Group, then class
[ 1.58  2.12  0.01 -0.70  0.56 -0.30  1.45  1.97 -0.24 -0.69 -5.55  0.41
 -0.61 -0.25  1.22  0.51  1.04  2.59 -0.94  0.76 -0.26  1.28  2.39  1.53
  1.23 -0.52  0.29  0.07 -0.94 -1.87 -0.70 -2.92  1.01  0.14  2.51 -1.61
 -0.23  0.10  0.10 -0.61 -0.41  1.39 -1.86 -0.93 -1.20  2.78 -0.16]
(75) > B
[-1.01  1.30  0.30 -1.26  2.74 -0.06 -0.81 -0.08 -1.27 -0.63 -2.56 -0.63
 -1.45 -0.96  0.05 -1.68  0.18  3.70 -0.98  0.17 -0.47  0.63  1.87  0.44
 -5.72 -0.72  1.02  1.87  0.75 -0.22 -1.64 -1.55 -0.17  2.41 -1.94 -2.05
 -0.53  4.83  1.34  1.87  1.78  1.67  2.82  5.93  1.68  1.95 -1.64]
(74) > V
[-1.23  1.85 -1.28 -1.59  1.58  0.06 -1.82 -0.64  1.49 -1.58 -7.71  1.35
 -1.60  3.99  0.00 -1.41  0.60  3.73  2.80  0.16 -1.37  1.00 -1.17  0.40
  1.50  0.24 -0.39 -0.20  3.96 -3.95 -2.65 -2.80  0.18  0.30 -0.32 -2.05
  0.49 -0.54  2.70  1.44  1.27 -0.54  1.05 -0.74  0.69  3.13 -1.64]
(76) > P
[-0.05  1.33 -0.33 -2.55 -0.56 -0.06  0.55 -0.88  1.59 -2.04 -5.26  1.48
 -1.14  1.14 -3.52 -2.87 -1.17  2.80  1.87  5.48 -2.60  1.10  0.69  1.71
  1.74 -0.23 -0.75  0.88 -0.34 -2.60 -1.20 -1.52  1.38 -0.04  3.40 -1.73
  1.69  0.46  0.88  0.60 -1.27 -2.14  2.54  1.95 -1.68  2.38 -0.55]
(75) > N
[-0.33  1.97  3.30 -1.51  1.46  0.38  1.60  2.61  0.17 -0.63 -2.21 -0.97
 -1.12 -3.70  1.67 -0.74  0.19  2.53 -1.93 -0.32  0.15  2.41  2.16  0.22
 -3.48 -0.86  0.21  1.22  1.14 -0.25 -5.09 -1.39  0.01  1.16 -0.49 -1.97
 -1.17 -0.55  2.49  0.01  0.26  3.49  2.79  4.87  1.58  2.77 -1.08]
(74) > Y
[-0.39  1.21 -0.50 -1.11  0.78 -0.76  0.30  0.84 -0.64 -0.21 -5.55  1.48
 -0.72 -0.68 -2.10 -0.48  3.71  1.97  0.73 -1.63  0.82  0.84  0.52  1.76
 -1.94 -0.42  0.11  0.92  1.32 -1.55 -0.07 -2.92  0.77  0.65  4.72 -1.05
 -0.32 -0.45  1.22  2.67 -0.21  0.07 -1.19 -2.63  1.87  4.03 -0.73]
(75) > N
[-1.06  0.74  1.40 -0.61  2.07 -0.41  0.42 -1.07  1.66  1.05 -4.36 -0.57
 -0.85  0.06  1.43 -2.64  1.03  2.67  0.36  0.98 -2.90  0.60  2.17 -0.50
 -3.60  1.38 -1.05  2.19  0.16 -1.40 -2.17 -2.41 -0.48 -0.07 -1.11 -1.43
 -1.08 -0.39  0.75 -0.32  0.80  2.36  1.53  1.01  1.11  1.77 -3.23]
(74) > V
[ 0.38  2.32 -1.23 -1.29 -0.70  0.29 -0.04  1.00  1.99 -0.96 -5.09  1.03
 -1.12 -0.97 -2.09  0.00 -0.75  2.46  1.50  0.19 -0.09  1.19  2.55  1.34
 -2.84 -0.22  0.01  0.00  0.89 -4.51 -1.90 -2.84  1.23  1.09  4.28 -0.23
 -0.75  0.56  1.09 -0.58 -1.79 -0.31 -1.36 -2.86 -1.69  3.99 -1.84]
(75) > B
[-0.06  1.03 -1.44 -1.20 -1.19  0.22 -0.31  2.13  4.03 -0.15 -2.73  0.82
  0.21  0.13  1.00  0.12 -0.36  1.88  1.97  0.69  0.42  1.45  0.78  1.42
 -0.15 -0.87  0.37 -0.73  0.54 -2.36 -0.23 -1.55  1.52  1.43  2.63  2.20
 -0.67 -0.63  0.60  0.85 -2.53 -0.22 -1.90 -1.13 -1.22  2.55 -1.09]
(75) > B
[-0.09  1.69  0.81 -0.93 -0.61  0.11 -1.46  3.06 -0.44 -0.83 -4.65 -1.64
 -1.10 -3.61  0.72  0.50  0.92  4.74  0.51  0.22 -0.98  1.16  3.69 -0.45
 -4.30 -0.69 -0.17  1.75  1.27 -1.96 -1.42 -1.30  0.52  1.43  0.60  3.79
 -0.34 -0.01  2.08  1.30  1.54  3.67  3.19  5.46  0.03  2.51 -2.13]
(74) > Y
[ 0.57  1.18 -0.24 -0.45  0.77 -0.31  1.06  1.86 -2.61 -2.44 -4.97  0.20
 -1.74 -4.14 -3.03  0.43  0.20  3.97  1.10  0.84  1.68  1.51  0.78  1.24
  1.58 -1.21 -0.09  0.60  1.85 -2.13  0.76 -1.82  0.61  1.16  4.88 -2.22
  0.08  1.78  0.86  0.92 -1.03  1.86 -1.86 -1.42 -1.73  4.05 -0.75]
(75) > A
[-1.26  1.07  2.56 -3.02  2.46 -0.28  0.13  1.14 -2.13 -1.27 -5.61 -1.57
 -0.42 -0.01  5.85 -1.96 -0.47  0.77 -0.58  0.46 -0.30  0.99 -0.61  1.10
  0.15  0.79  0.12  0.94  2.47  1.66 -3.06 -1.46 -0.92  0.22 -1.99 -2.32
  0.91  0.05  1.75  1.51  1.28  3.29  1.12  5.38  2.76  0.74 -0.50]
(74) > V
[-0.15  1.41 -0.99 -1.72 -0.80  0.69  0.51 -0.97  0.05 -0.03 -6.38  1.21
 -2.06  0.21 -2.80 -0.11  0.38  3.81 -1.15 -0.83 -0.88  0.58  1.40  1.49
 -1.87 -0.53 -0.60  1.96  0.34 -1.21  0.56 -2.19  0.33 -0.28  3.83 -1.28
 -0.15 -0.44  1.32  2.65 -0.71  0.49 -1.25 -0.83 -0.68  3.35 -1.42]
(75) > N
[-0.75  0.07  0.98 -0.74  1.85 -3.19  0.33  0.09 -2.41  1.46 -7.59 -1.42
 -1.54 -1.04  0.76 -1.18 -0.61  2.93 -0.47 -2.00  0.28  1.15  1.34  0.98
 -3.72  0.96 -0.10  0.72  1.17  0.92 -0.56 -1.94  0.36  0.00 -1.49 -2.06
 -0.23 -0.38  2.75  3.27  0.77  3.22  1.42  1.68  1.12  1.36 -1.25]
(74) > V
[-0.68  0.71 -0.91 -0.27  1.12  1.01 -0.05  0.20  2.10  0.39 -5.59  0.25
 -1.55  4.74 -2.14 -0.55  0.99  2.22  3.19  0.64 -2.89  1.11 -1.44  0.06
 -1.74 -0.32 -0.79  0.10 -1.49 -2.86 -0.35 -2.31  0.10  0.71  0.08 -1.47
 -0.87 -0.70  0.37  1.41 -0.02  0.31  0.38 -0.38 -1.50  2.20 -2.79]
(76) > P
[-0.57  1.15  0.55 -0.54 -0.43  0.07  0.94 -0.99  0.11 -0.04 -5.51  0.05
 -1.13  2.73  0.92 -1.50 -0.23  2.44  1.75  0.57 -1.17  0.36 -0.66 -0.75
 -1.01 -0.71 -0.32  0.23  0.50 -1.95 -1.62 -2.01 -0.87  0.25 -0.42 -2.47
  0.37 -0.66  0.31  0.10  1.75  1.80  1.47 -0.35  1.48  1.66 -1.45]
(76) > L
[ 0.33  2.48 -0.58  0.40 -0.45  0.18  1.28  0.30 -1.36  0.17 -3.60 -0.37
 -1.13 -4.09 -2.64  0.14  0.82  4.91  1.54  0.93  0.08  0.45  2.29 -0.79
 -3.63 -1.35 -1.01  1.93  0.90 -2.54 -0.94 -1.33  0.17  2.01  4.26 -0.94
 -1.86  0.86  1.78 -0.16  0.93  0.55  0.48 -1.99 -1.67  1.11 -2.18]
(74) > G
[-0.40  1.12 -2.71 -1.11  0.35 -0.05  0.47  0.19  4.35 -1.63 -5.71  0.32
 -0.98  3.00  1.58 -3.25  0.25  3.61  1.69  2.30 -1.47  1.12 -0.95 -0.31
 -2.21  0.73 -0.06 -0.36  0.28 -1.92 -1.27 -1.67  1.28 -0.61 -2.07 -1.51
 -0.43 -0.84 -0.01 -1.00 -0.19 -0.74  0.38 -2.51  0.73  2.36 -0.34]
(76) > L
[-0.33  0.64  0.32 -1.29  0.67 -0.69  0.14  0.52 -1.06 -0.61 -5.83  1.86
 -1.72 -0.71 -1.01 -0.13 -1.25  0.59  0.41 -2.18 -0.25  2.02  0.25  0.45
  1.12 -0.06 -0.18  0.87  2.98 -1.07 -1.72 -1.08  2.24  0.42  2.25 -3.16
  1.08  0.77  1.81  1.62 -0.95  0.15 -0.62  1.62  0.57  2.16 -0.88]
(75) > N
[-0.23 -0.54  2.64 -1.18  1.70 -0.66  0.07 -1.44 -1.03 -0.19 -5.14 -0.69
 -1.65 -0.05  1.43 -1.35  1.51  2.44  0.16  1.47 -0.76  0.82  0.77 -0.30
 -4.18 -0.11 -0.38  1.08  0.20  0.38 -3.27 -1.86  0.80 -0.12 -1.45 -1.75
  0.14 -0.81  0.42 -1.25  3.21  0.94  1.73  1.23  1.76  1.31 -1.86]
(74) > V
[ 0.00  1.77  3.19  5.15  1.18  0.70 -0.78  0.52 -0.07 -0.61 -4.66 -1.04
 -0.96 -1.86  2.43 -1.18  0.72  2.06 -0.50  1.02 -1.04  1.59  1.44  0.00
 -5.46 -0.79  0.28  1.19  1.45 -2.00 -2.06 -1.62  0.67 -0.47 -1.00 -0.72
  1.39 -0.47 -0.35 -1.59  0.65  1.53  2.28  2.14  1.53  1.84 -2.65]
(74) > G
[-1.46  1.01  0.64 -0.81  0.15  0.45 -1.57 -0.57  5.24 -0.43 -3.12 -1.49
 -0.40  3.02  1.38 -2.34  0.23  1.56  0.90  2.49 -2.32  1.20 -2.02 -1.85
 -2.12  0.72 -1.50 -0.63  0.64 -1.92 -2.31 -1.79  0.58 -0.02 -3.75 -1.14
  0.17 -0.36 -0.02 -2.86 -0.45  0.11  1.94 -0.68  0.73  1.60 -1.96]
(76) > L
[ 0.01  1.50 -1.39 -1.01  0.12 -3.09 -0.93  1.64  4.74  0.39 -5.66  0.03
 -0.79  4.02  0.11 -0.20 -0.15  2.60  2.79  2.06 -1.46  0.71 -0.84 -1.77
 -2.46  0.71 -0.50  0.29 -0.82 -2.97 -1.65 -2.57  0.33  0.18 -1.82 -2.08
 -0.55  0.11  0.94 -0.54  0.40 -0.42  0.82 -2.84  0.60  3.18 -2.79]
(76) > P
[ 0.24  0.91 -0.40 -1.94  0.73 -0.43  0.09 -0.99  3.00  1.26 -6.04 -0.61
 -0.50  4.12 -0.30 -2.05  0.32  1.83  1.99  1.37 -1.95  0.72 -2.34  0.41
 -1.06  0.38  1.07 -0.69 -0.14 -0.89 -2.10 -2.90  0.59  0.83 -2.56 -2.88
  1.20 -1.27  1.34  1.47 -0.92  1.22  0.59  0.30  3.79  1.46 -1.64]
(76) > L
[ 0.07  3.24 -0.48 -0.36 -0.43 -0.62 -0.94  2.86 -2.58  0.90 -2.23 -0.64
 -1.85 -3.37 -0.27  0.60  0.63  3.65 -1.13  0.87 -0.05  1.00  3.19 -1.97
 -5.12  1.53 -0.25  0.60  1.38 -0.60 -1.02 -1.07  0.68  2.40  1.33 -0.45
 -0.93 -0.57  0.50  3.13  3.28  1.78  1.06  2.06 -0.35  2.44 -1.75]
(74) > Y
[ 0.26  1.02  0.56 -0.98  1.15  1.30  0.92  0.79 -2.50  0.48 -4.18  0.56
 -1.01 -0.74  0.15  0.16  0.60  0.83  0.10 -0.14  0.56 -0.35  1.66 -0.33
 -1.11 -0.12  0.15  1.55  1.40 -1.49 -0.62  1.51 -1.10 -0.80  0.09 -0.77
 -0.05 -0.28  1.26  0.11  1.64  2.90  1.51  3.23  1.16 -0.62 -0.99]
(74) > V
[-0.67  1.49 -1.64 -0.92  0.82  1.13  0.68  1.67  1.34 -2.32 -4.78 -1.00
 -0.76 -0.15  2.39  0.38 -0.10  2.91  1.98  1.90 -0.53  0.88  0.81  2.29
  0.93  0.83  1.26  1.27  1.95 -1.80  0.77 -2.62  0.35  0.18  3.38 -1.67
 -0.06  0.44  1.35  2.35 -1.72  1.22 -0.62  0.75  0.40  3.83 -1.88]
(75) > B
[-0.30  2.35 -1.54  0.77 -1.52  0.42 -0.18  1.94  2.08 -1.18 -0.78  0.05
  0.14 -1.12 -0.75 -0.28  0.93  2.41  1.42  0.78  0.22  0.25  1.45  0.08
 -0.25  1.05 -0.39 -1.22  1.48 -5.05 -0.90 -0.41  1.40  1.31  4.76 -0.39
 -0.17  1.45  0.17 -0.79 -1.58  0.03  0.44 -3.74 -2.64  4.26 -0.86]
(75) > B
[-0.18  0.79 -2.76 -0.10  0.06 -0.35 -0.84 -0.27 -0.70 -0.19 -6.59 -2.12
 -1.07  3.97 -1.73  1.07  1.44  2.53  1.36  1.44 -1.30 -0.80 -1.06 -1.38
 -0.46 -0.91  3.07  0.09  0.35 -2.39 -1.45 -3.09 -0.15  1.15  1.17 -1.85
  1.55  1.73  0.84  1.26  1.66  0.53 -0.02 -5.19 -1.00  2.37 -2.06]
(76) > P
[ 0.00  1.53  2.19 -0.03 -0.22 -0.39 -4.90  2.28 -0.78  0.14  0.09 -1.01
 -1.31 -1.10  1.03 -0.41  1.65  2.10  0.37  1.36  1.24  0.60  1.13  1.01
 -2.47  0.31  0.51  0.02  2.00 -0.44 -0.82 -1.87  2.07  1.37 -0.24 -1.52
 -1.98 -3.62  1.27  1.22  1.00  1.20  1.81  2.61  1.61  2.18 -0.90]
(74) > G
[-0.26  1.05 -1.79  0.01  0.23 -1.49 -2.58  0.10  3.13 -0.10 -6.50 -0.54
 -1.18  3.94  0.83  0.31 -2.17  2.49  2.54  2.07 -2.15  0.22 -2.48 -0.19
 -1.03  0.75 -0.46 -1.04  0.32 -2.82 -1.93 -2.46  0.73  0.17 -2.34 -2.76
  1.26 -1.77  1.42 -0.91  0.28  2.80  1.57 -1.89  2.09  2.50 -2.23]
(76) > P
[ 0.46  1.55  1.25  0.25  0.41 -0.80 -0.41  2.31 -0.44 -0.39 -3.63 -1.86
 -1.43 -1.45  1.34 -0.24  1.58  3.24 -0.02 -0.89 -0.33  1.21  0.12 -0.23
 -4.02  0.95 -0.74  0.54 -0.41 -0.65 -1.59 -1.93  0.45  0.97  0.25 -1.50
 -1.00  0.69  0.85  2.37  1.17  3.38  1.42 -0.51 -0.24  1.63 -1.50]
(74) > G
[ 1.88  1.15 -1.04 -2.27  0.95  0.50  0.01  2.13  2.36 -0.95 -4.20  0.79
 -1.25 -1.59 -0.05  0.26 -0.21  1.79  1.81 -0.14  0.72  1.89  1.60  2.09
 -0.24 -0.57  0.20  0.77  1.16 -3.67 -0.51 -2.65  1.89  0.48  2.97 -1.23
  0.65  0.38  0.62  0.48 -2.06 -0.24 -0.90 -3.35 -1.67  3.15 -1.07]
(75) > A

Group, then class
[-2.73  1.47 -2.04  0.65  0.72  0.88  1.29  0.16 -2.11 -1.13 -2.10  0.04
  1.49  0.97 -0.36  2.93 -3.20 -2.55  0.40  0.87 -0.11  1.22 -0.58 -0.01
 -0.22  0.54 -3.38 -0.58 -1.03  0.43 -5.38  0.30  0.92 -0.94  1.30  0.95
 -2.33  2.00 -2.41 -1.58 -2.12  0.83  2.66 -1.03 -1.62 -0.36  0.15]
Z > sopet
[-0.78 -0.18 -2.56 -0.70  0.95 -0.22  0.58 -0.37 -1.64 -1.74  0.40 -0.65
  0.39 -1.57 -2.26  3.93 -3.36 -1.35  1.72 -0.65  1.23  1.26 -1.24  4.47
 -1.09 -1.54 -1.83  1.15 -2.44 -0.20 -0.86 -0.08  1.79  1.17  4.01  1.27
 -1.66 -0.21 -2.91 -2.23  2.13  0.03  2.64  2.03  1.09 -0.25 -3.06]
E > Moki
[ 1.56  1.76 -1.59  0.47 -0.14  1.19  0.81 -0.42 -2.97 -0.37 -1.39 -1.51
  0.69  1.57  0.50  3.75  0.23 -0.51 -3.77  0.14  0.66  4.48  1.11  1.15
 -0.93 -1.60 -0.04 -0.31 -0.78  0.11 -2.68 -0.35  1.15  1.48  1.60 -1.55
 -2.51 -0.37  0.19  0.51 -0.44  1.18  3.19  1.21  0.04  0.13 -0.77]
R > firak
[-0.55  1.93 -0.65  1.41  0.76  2.34  2.45 -0.41 -1.58 -1.49 -2.26  0.58
  1.17  0.44 -0.93  2.10 -2.59 -2.00 -0.72  0.98  0.49  2.04 -1.40  0.12
 -0.60  1.83 -1.93 -0.58 -0.44 -0.03 -4.62  0.96  0.07  0.30  1.29  1.17
 -2.07  1.40 -1.77  0.06 -3.25  1.03  2.80  0.29 -1.41 -0.29 -0.03]
Z > sopet
[-1.39 -0.61  0.21 -1.51  0.55 -2.07  0.63 -0.56 -0.85  1.62  0.56 -0.84
  2.69 -0.94 -0.69  1.93 -0.71  0.89  1.14 -2.64 -0.24 -2.01  0.10  3.22
 -0.61 -2.73 -0.01  1.40 -0.71  1.24  2.38  0.12  0.95  1.28  1.74 -0.15
 -0.09 -0.03 -2.07  0.80  2.63  0.03  2.48  0.97 -0.09  1.55 -1.94]
E > Ses
